Moves between nodes:
$: s484->s206, s626->s122, s611->s554, s323->s364, s83->s755, s879->s450, s822->s539, s802->s445, s267->s487, s173->s484, s440->s802, s487->s463, s762->s591, s702->s173, s903->s304, s828->s647, s338->s611, s554->s267, s29->s986, s647->s64, s371->s198, s377->s323, s206->s762, s430->s822, s591->s338, s621->s547, s64->s113, s709->s161, s441->s83, s485->s377, s547->s567, s198->s709, s458->s702, s230->s621, s113->s371, s577->s430, s364->s441, s979->s230, s463->s903, s567->s440, s539->s123, s304->s29, s450->s828, s123->s485, s161->s340, s445->s458, s986->s979, s755->s626, s340->s577, s122->s879
*: s484->s577, s626->s986, s611->s371, s323->s567, s83->s230, s879->s304, s822->s702, s802->s485, s267->s64, s173->s430, s440->s377, s487->s647, s762->s161, s702->s822, s903->s450, s828->s463, s338->s198, s554->s113, s29->s122, s647->s487, s371->s611, s377->s440, s206->s340, s430->s173, s591->s709, s621->s441, s64->s267, s709->s591, s441->s621, s485->s802, s547->s364, s198->s338, s458->s539, s230->s83, s113->s554, s577->s484, s364->s547, s979->s755, s463->s828, s567->s323, s539->s458, s304->s879, s450->s903, s123->s445, s161->s762, s445->s123, s986->s626, s755->s979, s340->s206, s122->s29

The rows follow the links: the fewer symbols apart two nodes are, the more alike their rows tend to be.

Some nodes and rows for them; each showing differs a little:
s338: 29 -410 265 87 -656 139 228 119 -420 8 -993 -449 77 -492 125 -786 366 351 -9 -156 290 434 450 157 7 -136 586 496 -24 342 24 727 232 435 203 8 -179 -517
s762: 118 -372 571 455 -584 -401 210 195 -75 160 -747 -455 281 -716 -286 -940 211 492 125 -202 -163 122 153 281 58 -464 -125 257 21 38 144 582 534 524 523 80 203 -280
s903: 468 315 -404 -110 474 180 95 -709 190 456 -22 -130 -645 407 696 320 138 -110 165 -16 -228 480 -856 88 -345 888 246 -76 50 -7 -245 -616 -653 -319 215 237 191 -95
s198: -205 -499 -30 269 -411 -550 34 568 16 98 -89 490 598 -258 -96 347 261 128 -18 322 -853 23 -532 -52 213 -211 -655 -58 -128 -805 266 351 7 276 264 -108 849 507
s371: 71 -357 -148 214 -248 -713 19 530 10 108 187 663 252 -190 26 318 193 -65 39 237 -936 167 -679 -139 195 -92 -938 -205 -325 -714 261 178 -169 168 24 -36 703 565
s458: -34 30 151 64 459 -414 -391 -37 107 290 823 303 -159 -266 -669 32 -430 -347 16 -267 -58 -316 -141 -483 48 -917 -1140 -413 -264 523 370 223 21 115 -118 -45 -178 124
s230: -436 79 -224 -146 16 36 58 430 354 -794 -11 259 642 596 146 731 79 160 3 471 -220 -563 369 311 17 613 322 39 214 -937 -330 -660 292 -206 49 -226 214 375
s702: 7 -64 269 423 426 -560 -198 -120 183 447 620 112 -51 -359 -717 -247 -479 -219 154 -224 -216 -276 -231 -329 129 -924 -1155 -493 -213 382 264 256 182 256 92 87 -80 160
s450: 168 681 -454 -588 -322 180 -256 356 -65 -540 345 610 -460 146 114 379 -423 -261 -79 -86 -35 626 193 -372 -121 588 22 -147 -693 235 -72 -186 -233 -17 -981 13 -775 226
s123: 38 -314 161 -62 778 418 -60 -933 -56 681 227 -585 -597 79 16 -185 30 -207 -111 -300 697 -202 -229 -200 -5 -716 39 -146 534 786 259 -173 -244 -213 333 58 -86 -378
s755: 121 796 77 45 -354 16 163 249 313 -743 -526 -318 263 6 1 -281 -233 352 159 -117 160 -71 785 613 -192 855 640 318 -30 -80 -601 -397 657 42 -184 -5 -559 -250
s441: 181 637 242 435 174 -267 329 -237 574 -318 -569 -735 316 148 73 -566 -361 306 310 -270 55 -240 227 724 -314 752 259 140 201 -104 -482 -579 497 26 398 128 -47 -305

Each walk starts at a row. The symbols on each line, taken left to right, move it on to the next node.
Each answer is a row, close to the row of the node it stands for.
---
234 -183 -5 -373 -425 537 162 -362 -512 194 -675 -442 -635 -20 443 -456 317 126 -93 -192 555 787 151 -95 15 116 981 359 -58 575 35 375 -246 12 -111 100 -431 -525
* $ $ $ * * * * -> -202 -737 175 273 -439 -416 124 646 -190 -54 -166 372 626 -241 -27 218 461 104 -140 359 -519 -105 -105 -48 301 -512 -315 63 29 -814 327 533 21 217 386 -170 867 392
* $ * $ $ * $ -> 91 -390 467 315 -682 -98 234 188 -261 116 -942 -471 245 -590 -71 -933 287 455 98 -161 59 358 343 262 85 -318 296 486 -82 203 -16 725 421 364 356 68 40 -364
---
0 722 -166 -501 -433 368 -146 321 87 -794 -105 215 -121 161 53 150 -228 33 -93 -46 213 338 660 154 -172 743 673 140 -390 134 -367 -137 221 -22 -712 -39 -851 -75
* * $ $ $ -> 175 731 -543 -482 -100 50 -309 275 -140 -126 430 772 -457 131 7 355 -410 -395 -104 -7 -324 577 -287 -418 -207 502 -304 -348 -789 194 -22 -30 -290 -94 -869 13 -498 253
* * $ * * $ * $ -> 449 106 -314 -323 80 592 71 -674 -290 467 -204 -254 -843 174 599 -77 130 -73 108 -224 305 867 -371 -96 -289 564 614 99 5 523 -153 -60 -702 -314 -109 86 -152 -369
---
342 272 -390 -4 -125 -458 -167 226 84 45 423 727 -315 -89 -43 517 -290 -340 114 138 -800 467 -764 -398 -17 208 -905 -420 -628 -373 274 41 -359 104 -423 71 222 498
$ $ * $ $ -> 414 -84 -194 -343 -152 611 -29 -475 -476 314 -434 -237 -732 27 687 -221 325 -19 11 -114 488 769 -38 -178 -183 306 846 361 -49 699 -12 149 -438 -150 -79 65 -397 -382
$ * * * * * -> 294 416 -475 -321 -97 -223 -233 164 6 -30 434 810 -489 23 -52 546 -348 -368 58 65 -537 578 -533 -483 -112 251 -698 -478 -721 15 134 -49 -358 -59 -635 80 -164 374
---
-314 -786 136 -372 450 629 -134 -391 -516 446 40 -231 -176 125 72 -66 490 -216 -232 10 828 -152 356 -509 202 -977 413 100 509 630 265 462 -286 -166 173 -111 8 -284
* $ * $ $ * $ $ -> 229 -125 379 477 162 -702 -53 -100 258 389 212 -51 93 -663 -705 -579 -385 -40 56 -315 -361 -190 -341 -84 98 -840 -1145 -291 -206 193 265 411 331 343 275 67 201 52
$ * * $ $ * -> -453 -994 169 96 -467 -175 108 618 -424 -115 -254 206 729 -293 -132 135 591 249 -204 513 -222 -213 113 1 411 -668 -32 282 190 -619 287 601 82 191 452 -241 775 282
---
86 -305 229 -98 -602 421 127 -74 -518 132 -767 -408 -128 -353 355 -600 358 278 -82 -210 509 656 345 80 33 -88 828 601 28 529 17 578 -90 157 -53 85 -240 -466
* * $ * $ * $ * -> 161 10 -287 102 -104 -633 -71 414 20 181 311 738 -100 -112 -86 489 -113 -179 110 173 -920 306 -878 -282 36 134 -908 -260 -470 -413 247 62 -231 124 -127 118 529 537
* * * * * $ $ $ -> 487 95 -299 -220 319 391 112 -724 -43 477 -111 -220 -927 262 748 83 175 -134 173 -88 76 533 -739 -46 -280 662 495 94 114 236 -65 -273 -684 -354 -55 168 23 -257
---
207 -327 534 643 -313 -582 222 45 39 189 -407 -359 363 -682 -436 -966 40 373 114 -228 -309 -83 -78 288 104 -568 -644 102 -97 48 198 572 416 510 406 61 263 -150
* $ * $ $ * $ -> -438 -1052 154 -84 -354 115 -26 456 -541 -32 -183 101 644 -129 -145 96 667 141 -239 302 80 -318 398 -184 405 -899 230 354 289 -417 310 715 26 118 324 -283 571 77
$ $ * $ * $ * $ -> 162 -177 462 620 -74 -743 84 -64 169 281 -180 -199 195 -761 -600 -813 -168 134 195 -280 -401 -91 -384 226 132 -627 -908 -187 -152 211 187 458 465 367 464 100 223 -40
---
127 -16 117 225 953 180 -48 -1088 86 735 201 -692 -536 51 3 -417 -140 -204 133 -215 570 -312 -311 15 -167 -375 -194 -123 597 696 14 -304 -75 -362 431 139 -77 -427
* $ $ $ * * * $ -> -218 -585 161 -177 637 513 -181 -672 -361 605 300 -419 -340 55 1 -119 185 -186 -129 -134 783 -219 125 -304 137 -929 218 -15 477 860 241 182 -288 -244 246 -82 1 -336
$ $ * * $ -> 178 67 309 416 958 -65 69 -997 406 611 62 -821 -316 112 108 -462 -244 -107 235 -339 322 -401 -467 351 -246 -63 -103 -19 499 405 -142 -473 -25 -98 597 260 -1 -421
---
-534 116 -226 -332 -100 292 -173 707 1 -871 409 547 651 325 -182 691 -7 -177 -240 379 146 -607 832 -81 123 -80 271 -14 101 -527 -82 -173 102 -67 -277 -294 -187 339
$ * * $ * $ -> 260 310 292 540 681 -213 253 -870 507 303 -128 -875 -119 27 -92 -522 -411 167 244 -303 107 -445 -313 502 -200 316 -129 -78 508 145 -187 -639 78 -145 580 216 70 -319
$ $ $ * * -> 94 750 109 278 -167 -82 295 15 503 -558 -615 -535 366 106 -46 -475 -222 430 123 -195 107 -151 505 782 -130 922 471 227 226 -156 -612 -605 667 102 147 36 -323 -274
